Below are the code and all the weights of a small trained network. Each question names an input and a class and asks about switching units off, where a switched-off unit gives its printed mean instead of its output.

import numpy as np


def w(rows, s, z=0):
    codes = np.array(rows[::2]) - 128.0
    scale = np.full(codes.shape[1], s)
    scale[-1] = z or s
    return codes * scale


def norm(h):
    return h / np.sqrt((h * h).mean(-1, keepdims=True) + 1e-5)


def f(y):
    return y / 2 * (1 + np.tanh(0.7978845608 * (y + 0.044715 * y**3)))


def log_softmax(a):
    a = a - a.max(-1, keepdims=True)
    return a - np.log(np.exp(a).sum(-1, keepdims=True))


def net(x, mask):
    res = np.array(x, float).reshape(1, 3) / 4 @ E
    u = 0
    for l in range(4):
        y = f(norm(res) @ A[l][:, :-1].T + A[l][:, -1])
        res = res + np.where(mask[u : u + 3], y, B[l][:, -1]) @ B[l][:, :-1]
        u += 3
    return log_softmax(norm(res)[-1] @ U[:, :-1].T + U[:, -1])


A, B = {}, {}
E = w([
[120,101,242],'x0',
[236,255,200],'x1',
[132,119,121],'x2',
],0.0049)
A[0] = w([
[37,58,148,51],'0.n1',
[127,56,254,4],'0.n2',
[173,212,163,109],'0.n3',
],0.0094,0.0023)
B[0] = w([
[191,68,112,253],'0.n1',
[4,223,101,230],'0.n2',
[169,82,142,235],'0.n3',
],0.011,0.0039)
A[1] = w([
[3,235,80,12],'1.n1',
[244,144,49,166],'1.n2',
[231,147,209,104],'1.n3',
],0.0065,0.0011)
B[1] = w([
[111,134,252,220],'1.n1',
[3,140,189,251],'1.n2',
[78,79,95,211],'1.n3',
],0.0068,0.0028)
A[2] = w([
[71,207,12,252],'2.n1',
[88,132,114,163],'2.n2',
[209,2,127,90],'2.n3',
],0.0063,0.0027)
B[2] = w([
[100,249,230,254],'2.n1',
[142,195,194,179],'2.n2',
[192,103,254,239],'2.n3',
],0.0068,0.0025)
A[3] = w([
[136,116,218,255],'3.n1',
[254,246,177,142],'3.n2',
[56,205,115,104],'3.n3',
],0.0089,0.0015)
B[3] = w([
[149,100,160,253],'3.n1',
[74,62,2,215],'3.n2',
[177,155,229,220],'3.n3',
],0.0076,0.0047)
U = w([
[207,15,37,116],'0',
[83,255,125,2],'1',
[195,118,166,218],'2',
],0.009,0.0012)

Each question gives the input, the list of numbers given to net, and the class t.
The units are the neurons (one row each of A and B). Each row of codes is followed by its name. A weight is (code - 128) times the scale printed after its matrix; where a second scale follows, it is the last column's (A, B and U).
mask holds one flag per neuron, layer by layer. A switched-off neuron (its flag False) gives its mean, the last column of its row in B, instead of its output. The means were averaged over made-up inputs and are rounded, as every weight is.
A unit's drop is (log p(t) with every unit on - log p(t) with that unit switched off) / (log p(t) with every unit on - log p(t) with every unit switched off).
The circuit of an input: a set's keep is (log p(t) with only the set's units on - log p(t) with every unit switched off) / (log p(t) with every unit on - log p(t) with every unit switched off). Starting from all 12 units, units are removed one at a time, each time the one whose removal leaves the highest keep (on an exact tie, the one counted first), for as long as the keep stays at least 0.8.
circuit, biggest first: the units of the circuit, biggest drop first
k most important neurons: the k neurons with the biggest drops, biggest first
k most important neurons of layer l: the k neurons of layer l with the biggest drops, biggest first
drop when u is switched off: that unit's drop, to one decimal
input [-8,-7,2], class 1: most important neuron => 0.n3
input [5,5,-3], class 0: circuit, biggest first => 1.n2; 3.n2; 1.n1
input [-2,2,1], class 0: 4 most important neurons => 0.n2; 0.n3; 2.n1; 3.n3
input [-6,-3,5], class 1: 2 most important neurons => 0.n3; 0.n1
input [-5,8,2], class 0: 2 most important neurons => 0.n2; 0.n3
input [-5,6,-6], class 0: 2 most important neurons => 0.n2; 0.n3
input [-8,-6,0], class 1: 2 most important neurons => 0.n3; 2.n1
input [-7,-3,0], class 1: 2 most important neurons => 0.n3; 0.n1
input [8,-3,4], class 1: 2 most important neurons of layer 0 => 0.n2; 0.n3
input [-3,3,0], class 0: 3 most important neurons => 0.n2; 0.n3; 2.n1
input [-2,4,0], class 0: 3 most important neurons => 0.n2; 0.n3; 3.n3
input [-7,-4,6], class 1: 2 most important neurons of layer 2 => 2.n1; 2.n3
input [1,6,-3], class 0: 2 most important neurons of layer 3 => 3.n2; 3.n3
input [6,-3,6], class 1: circuit, biggest first => 0.n2
input [-4,6,-4], class 0: 2 most important neurons of layer 0 => 0.n2; 0.n3
input [8,-5,-4], class 1: 2 most important neurons of layer 0 => 0.n2; 0.n3
input [4,6,3], class 0: 2 most important neurons of layer 0 => 0.n1; 0.n3
input [-5,8,1], class 0: 2 most important neurons of layer 0 => 0.n2; 0.n3
input [8,8,7], class 0: 2 most important neurons of layer 1 => 1.n2; 1.n1
input [5,-1,5], class 1: circuit, biggest first => 0.n2
input [6,0,-3], class 1: drop when 0.n2 is switched off => 1.5
